Here is a tiny trained network, its code and every weight. The questions are about switching its units off for an input and a target symbol, where a switched-off unit gives its printed mean instead of its output.

import numpy as np


def w(rows, s, z=0):
    codes = np.array(rows[::2]) - 128.0
    scale = np.full(codes.shape[1], s)
    scale[-1] = z or s
    return codes * scale


def f(y):
    return np.maximum(y, 0)


def softmax(a):
    e = np.exp(a - a.max(-1, keepdims=True))
    return e / e.sum(-1, keepdims=True)


def log_softmax(a):
    a = a - a.max(-1, keepdims=True)
    return a - np.log(np.exp(a).sum(-1, keepdims=True))


def net(x, mask):
    ids = ['αβγδεζηθμξπστψω'.index(c) for c in x.split()]
    T = len(ids)
    res = E[ids] + P[:T]
    u = 0
    for l in range(3):
        r = res
        for j in range(2):
            rows = slice(2 * j, 2 * j + 2)
            q, k, v = (r @ M[l][rows].T for M in (Q, K, V))
            z = softmax(np.where(np.tri(T) > 0, q @ k.T / 2**0.5, -1e9)) @ v
            o = O[l][rows]
            res = res + np.where(mask[u + j], z, o[:, -1]) @ o[:, :-1]
        u += 2
        y = f(res @ A[l][:, :-1].T + A[l][:, -1])
        res = res + np.where(mask[u : u + 4], y, B[l][:, -1]) @ B[l][:, :-1]
        u += 4
    return log_softmax(res[-1] @ U[:, :-1].T + U[:, -1])


Q, K, V, O, A, B = {}, {}, {}, {}, {}, {}
E = w([
[115,132,153,119,155],'α',
[143,134,111,93,113],'β',
[132,151,178,122,169],'γ',
[114,130,156,112,146],'δ',
[75,97,128,54,50],'ε',
[134,154,182,112,153],'ζ',
[109,135,157,115,147],'η',
[80,62,136,91,102],'θ',
[115,127,131,109,148],'μ',
[165,83,124,66,99],'ξ',
[141,93,133,185,87],'π',
[93,172,88,88,103],'σ',
[132,120,51,167,79],'τ',
[94,253,204,130,105],'ψ',
[37,175,181,133,123],'ω',
],0.019)
P = w([
[104,143,169,109,255],'0',
[101,112,143,112,230],'1',
[104,109,134,117,211],'2',
[112,115,134,119,197],'3',
[119,120,128,123,180],'4',
[127,122,126,121,162],'5',
[127,118,114,121,141],'6',
[131,123,109,124,124],'7',
[137,127,104,122,107],'8',
[135,120,92,119,81],'9',
[143,122,87,123,61],'10',
[152,133,87,123,54],'11',
[161,149,84,121,40],'12',
],0.0096)
Q[0] = w([
[102,3,190,137,191],'0.h0',
[241,25,54,116,77],'0.h0',
[134,125,206,156,76],'0.h1',
[115,64,61,39,120],'0.h1',
],0.018)
K[0] = w([
[204,36,203,129,141],'0.h0',
[252,198,139,185,63],'0.h0',
[146,72,184,137,187],'0.h1',
[134,138,58,120,61],'0.h1',
],0.019)
V[0] = w([
[2,141,109,118,36],'0.h0',
[151,170,133,74,137],'0.h0',
[163,103,133,115,158],'0.h1',
[151,39,159,126,206],'0.h1',
],0.004)
O[0] = w([
[41,1,40,46,61,241],'0.h0',
[109,64,133,120,137,191],'0.h0',
[127,138,147,150,140,159],'0.h1',
[99,160,188,167,158,255],'0.h1',
],0.0033,0.0009)
A[0] = w([
[97,23,68,105,152,251],'0.n0',
[162,89,186,75,86,134],'0.n1',
[183,28,84,70,137,120],'0.n2',
[179,51,181,253,92,74],'0.n3',
],0.0067,0.0033)
B[0] = w([
[182,226,184,106,171,255],'0.n0',
[135,150,132,140,150,187],'0.n1',
[132,146,129,165,165,207],'0.n2',
[159,255,95,68,95,132],'0.n3',
],0.0091,0.0071)
Q[1] = w([
[108,252,104,100,139],'1.h0',
[129,61,114,136,128],'1.h0',
[126,77,102,144,128],'1.h1',
[152,196,131,73,126],'1.h1',
],0.04)
K[1] = w([
[253,101,43,53,66],'1.h0',
[82,137,169,202,174],'1.h0',
[76,85,131,159,141],'1.h1',
[192,122,41,58,38],'1.h1',
],0.023)
V[1] = w([
[227,140,85,104,106],'1.h0',
[245,122,30,2,60],'1.h0',
[95,133,54,98,190],'1.h1',
[116,179,65,155,173],'1.h1',
],0.0083)
O[1] = w([
[153,95,168,73,40,205],'1.h0',
[143,12,157,3,26,254],'1.h0',
[97,66,71,128,142,157],'1.h1',
[135,122,67,97,121,145],'1.h1',
],0.0062,0.0069)
A[1] = w([
[255,128,79,249,85,234],'1.n0',
[231,226,90,107,102,61],'1.n1',
[139,48,121,242,161,3],'1.n2',
[149,66,11,169,127,18],'1.n3',
],0.0076,0.0027)
B[1] = w([
[161,208,117,11,139,151],'1.n0',
[90,90,121,126,140,253],'1.n1',
[119,142,95,163,182,139],'1.n2',
[143,86,132,108,197,135],'1.n3',
],0.011,0.0022)
Q[2] = w([
[81,190,219,8,175],'2.h0',
[142,10,210,147,171],'2.h0',
[149,129,169,167,99],'2.h1',
[150,116,47,230,70],'2.h1',
],0.015)
K[2] = w([
[179,54,76,33,4],'2.h0',
[139,82,135,204,58],'2.h0',
[162,147,101,109,131],'2.h1',
[124,148,170,25,250],'2.h1',
],0.015)
V[2] = w([
[11,148,208,101,99],'2.h0',
[61,158,4,87,116],'2.h0',
[189,234,160,142,68],'2.h1',
[219,144,144,68,190],'2.h1',
],0.02)
O[2] = w([
[53,235,165,103,110,203],'2.h0',
[181,175,8,45,135,110],'2.h0',
[148,172,82,196,22,156],'2.h1',
[235,157,190,108,98,255],'2.h1',
],0.012,0.01)
A[2] = w([
[187,117,111,222,193,42],'2.n0',
[118,79,136,66,64,232],'2.n1',
[154,105,44,133,160,27],'2.n2',
[156,6,147,161,102,5],'2.n3',
],0.013,0.003)
B[2] = w([
[45,40,79,203,117,146],'2.n0',
[138,88,156,185,226,252],'2.n1',
[53,38,142,204,124,182],'2.n2',
[48,114,2,79,72,229],'2.n3',
],0.0084,0.021)
U = w([
[99,164,131,187,179,67],'α',
[175,151,175,137,170,128],'β',
[105,170,135,226,185,88],'γ',
[110,165,143,174,165,52],'δ',
[49,226,162,21,76,29],'ε',
[111,169,156,204,165,95],'ζ',
[97,176,133,174,172,79],'η',
[137,205,215,147,203,254],'θ',
[124,169,152,151,171,124],'μ',
[63,69,230,86,35,166],'ξ',
[187,187,108,160,80,161],'π',
[103,169,57,31,150,185],'σ',
[174,108,118,176,169,101],'τ',
[69,206,63,193,90,152],'ψ',
[3,175,116,146,170,56],'ω',
],0.0045,0.0064)

Each question gives the input, a string of symbols that net reads in full, and the target symbol t.
The units are the heads (2 rows each of Q, K, V and O) and the neurons (one row each of A and B). Each row of codes is followed by its name. A weight is (code - 128) times the scale printed after its matrix; where a second scale follows, it is the last column's (O, A, B and U).
mask holds one flag per unit, layer by layer, with each layer's heads first. A switched-off unit (its flag False) gives its mean, the last column of its rows in O or B, instead of its output. The means were averaged over made-up inputs and are rounded, as every weight is.
A unit's drop is (log p(t) with every unit on - log p(t) with that unit switched off) / (log p(t) with every unit on - log p(t) with every unit switched off).
The circuit of an input: a set's keep is (log p(t) with only the set's units on - log p(t) with every unit switched off) / (log p(t) with every unit on - log p(t) with every unit switched off). Starting from the 12 units with the biggest drops (on a tie, the unit counted first), units are removed one at a time, each time the one whose removal leaves the highest keep (on an exact tie, the one counted first), for as long as the keep stays at least 0.8.
circuit, biggest first: the units of the circuit, biggest drop first
k most important neurons: the k neurons with the biggest drops, biggest first
heads that matter: for each layer, one digit per head in row order, 1 if its drop is at least 0.15 and else 0, layers parted by /
input θ ξ σ π γ ζ θ ζ γ π θ, target π: 3 most important neurons -> [0.n3, 1.n0, 0.n0]
input α ψ θ σ ξ δ ξ ξ θ ε τ, target τ: heads that matter -> 00 / 00 / 10
input ε γ γ ω ψ θ θ π, target π: circuit, biggest first -> [0.n3, 1.n0, 2.h1, 1.h0]
input ζ ψ α ξ σ η ξ γ, target ξ: circuit, biggest first -> [1.h0, 2.h0]
input θ ε ξ θ β θ ξ ζ, target ξ: circuit, biggest first -> [2.h0, 1.h0]
input θ θ ξ σ α σ θ θ ξ α θ γ ξ, target ξ: heads that matter -> 00 / 11 / 10
input θ θ μ ζ π ζ, target π: heads that matter -> 00 / 00 / 01
input ζ θ θ σ θ δ ξ ξ σ, target σ: circuit, biggest first -> [2.h0, 0.n2, 1.h1]
input ω σ ξ γ, target ξ: circuit, biggest first -> [1.h0, 2.h0, 0.n0]
input σ θ θ α θ δ, target σ: circuit, biggest first -> [2.h0, 1.h0, 1.h1]
input ψ ψ θ, target ψ: heads that matter -> 00 / 10 / 01
input ω μ θ ξ μ θ ζ ζ ε ε γ ζ η, target ε: circuit, biggest first -> [2.h0]
input ξ ξ θ γ π ξ, target π: circuit, biggest first -> [2.h1, 0.n3]
input γ σ θ θ δ α ζ η, target σ: circuit, biggest first -> [2.h0, 1.h0]
input τ ξ η α ξ θ θ θ ψ θ δ ξ ε, target ε: heads that matter -> 00 / 00 / 11
input γ θ ξ γ ξ γ τ η, target τ: most important neuron -> [2.n2]
input θ η ξ ψ θ σ α θ ψ ψ, target ψ: heads that matter -> 00 / 00 / 11
input θ θ ξ θ θ η, target ξ: circuit, biggest first -> [2.h0, 2.n1]
input θ σ ξ, target σ: 4 most important neurons -> [2.n3, 0.n2, 2.n2, 0.n1]
input σ θ θ ζ θ ε θ μ, target ε: most important neuron -> [2.n1]
input ψ γ γ, target γ: circuit, biggest first -> [1.h0, 2.n0]
input ζ θ θ θ ε σ γ θ ε σ θ, target σ: heads that matter -> 00 / 00 / 10
input ξ γ θ θ θ, target θ: 3 most important neurons -> [0.n0, 2.n3, 0.n2]
input γ μ ψ ξ ξ ψ θ ξ, target ψ: 3 most important neurons -> [0.n0, 2.n3, 0.n2]
input γ ξ σ σ ψ, target σ: heads that matter -> 00 / 01 / 10
